Below is a small trained network, with its code and all its weights. Each question gives an input and a class and asks what happens when units are switched off, that is, made to give their printed mean instead of their output.

import numpy as np


def w(rows, s, z=0):
    codes = np.array(rows[::2]) - 128.0
    scale = np.full(codes.shape[1], s)
    scale[-1] = z or s
    return codes * scale


def f(y):
    return y / 2 * (1 + np.tanh(0.7978845608 * (y + 0.044715 * y**3)))


def log_softmax(a):
    a = a - a.max(-1, keepdims=True)
    return a - np.log(np.exp(a).sum(-1, keepdims=True))


def net(x, mask):
    res = np.array(x, float).reshape(1, 6) / 4 @ E
    y = f(res @ A[0][:, :-1].T + A[0][:, -1])
    res = res + np.where(mask, y, B[0][:, -1]) @ B[0][:, :-1]
    return log_softmax(res[-1] @ U[:, :-1].T + U[:, -1])


A, B = {}, {}
E = w([
[31,125,112,168],'x0',
[76,254,144,85],'x1',
[128,129,124,125],'x2',
[135,128,127,124],'x3',
[122,127,129,129],'x4',
[106,55,231,32],'x5',
],0.0074)
A[0] = w([
[103,75,184,119,14],'n1',
[83,130,205,57,65],'n2',
[155,233,127,46,55],'n3',
[104,93,149,78,68],'n4',
[158,143,44,119,252],'n5',
[146,127,147,156,70],'n6',
[149,117,45,144,9],'n7',
[165,79,127,165,62],'n8',
[145,34,98,166,69],'n9',
[89,122,52,163,198],'n10',
[124,169,135,105,212],'n11',
[118,178,119,119,12],'n12',
[153,157,153,200,13],'n13',
[156,151,136,175,15],'n14',
[91,90,146,60,69],'n15',
[111,129,177,57,22],'n16',
[148,155,87,143,104],'n17',
[115,117,145,168,252],'n18',
[183,186,66,128,67],'n19',
[52,156,143,117,189],'n20',
[115,186,114,98,62],'n21',
[158,57,94,154,185],'n22',
[126,121,152,110,8],'n23',
[251,164,158,114,192],'n24',
[196,152,144,102,113],'n25',
[148,126,176,132,7],'n26',
],0.012,0.004)
B[0] = w([
[160,174,94,224,174],'n1',
[173,87,106,175,230],'n2',
[59,198,49,79,222],'n3',
[191,81,86,214,176],'n4',
[180,48,211,109,225],'n5',
[149,166,102,155,116],'n6',
[142,153,92,190,153],'n7',
[94,207,30,66,166],'n8',
[52,254,24,63,212],'n9',
[165,51,192,136,221],'n10',
[120,91,112,49,189],'n11',
[141,200,66,172,135],'n12',
[182,159,62,191,130],'n13',
[184,187,90,197,123],'n14',
[201,80,77,212,193],'n15',
[204,136,77,212,189],'n16',
[180,71,109,165,160],'n17',
[153,85,185,46,190],'n18',
[151,40,101,201,187],'n19',
[84,96,118,66,202],'n20',
[163,147,62,87,158],'n21',
[65,184,100,12,229],'n22',
[169,204,68,207,119],'n23',
[8,122,210,165,253],'n24',
[25,126,163,173,174],'n25',
[98,186,59,231,121],'n26',
],0.0062,0.0059)
U = w([
[75,191,20,38,88],'0',
[231,65,93,254,13],'1',
[104,66,218,65,255],'2',
[126,107,215,57,219],'3',
[128,77,229,53,185],'4',
[15,69,221,130,117],'5',
],0.0065,0.0037)

Each question gives the input, the list of numbers given to net, and the class t.
The units are the neurons (one row each of A and B). Each row of codes is followed by its name. A weight is (code - 128) times the scale printed after its matrix; where a second scale follows, it is the last column's (A, B and U).
mask holds one flag per neuron, in row order. A switched-off neuron (its flag False) gives its mean, the last column of its row in B, instead of its output. The means were averaged over made-up inputs and are rounded, as every weight is.
A unit's drop is (log p(t) with every unit on - log p(t) with that unit switched off) / (log p(t) with every unit on - log p(t) with every unit switched off).
The circuit of an input: a set's keep is (log p(t) with only the set's units on - log p(t) with every unit switched off) / (log p(t) with every unit on - log p(t) with every unit switched off). Starting from the 12 units with the biggest drops (on a tie, the unit counted first), units are removed one at a time, each time the one whose removal leaves the highest keep (on an exact tie, the one counted first), for as long as the keep stays at least 0.8.
circuit, biggest first: the units of the circuit, biggest drop first
most important unit: the unit with the biggest drop
top k neurons: the k neurons with the biggest drops, biggest first
drop when u is switched off: that unit's drop, to one decimal
input [-8,0,6,-3,-5,2], class 5: circuit, biggest first -> n24, n25
input [-3,7,7,-5,-2,8], class 1: circuit, biggest first -> n16, n2, n15
input [-2,4,-2,-1,-3,-6], class 1: most important unit -> n19
input [3,6,2,5,2,-7], class 1: circuit, biggest first -> n19, n22
input [-7,-1,2,1,-2,-4], class 5: circuit, biggest first -> n24, n25
input [3,-7,5,2,3,6], class 0: top 2 neurons -> n9, n22
input [-3,4,5,-4,-1,-6], class 1: top 4 neurons -> n19, n22, n17, n9
input [-8,-5,3,-4,-1,-7], class 5: top 3 neurons -> n24, n22, n25
input [-7,-6,0,-1,-2,-5], class 5: top 2 neurons -> n24, n5
input [-6,-6,1,2,0,0], class 0: top 2 neurons -> n9, n8
input [-8,-6,-1,-7,-2,5], class 5: top 3 neurons -> n24, n25, n3
input [-5,-8,-2,3,-6,-4], class 0: top 3 neurons -> n9, n8, n22
input [6,0,-2,-1,8,-6], class 4: drop when n15 is switched off -> 0.2
input [-3,6,0,-2,1,3], class 0: circuit, biggest first -> n3
input [-2,-6,0,-6,6,2], class 0: drop when n5 is switched off -> 0.1
input [6,4,6,-4,3,6], class 1: drop when n16 is switched off -> 0.2
input [-6,-1,-3,0,2,-1], class 5: drop when n25 is switched off -> 0.2
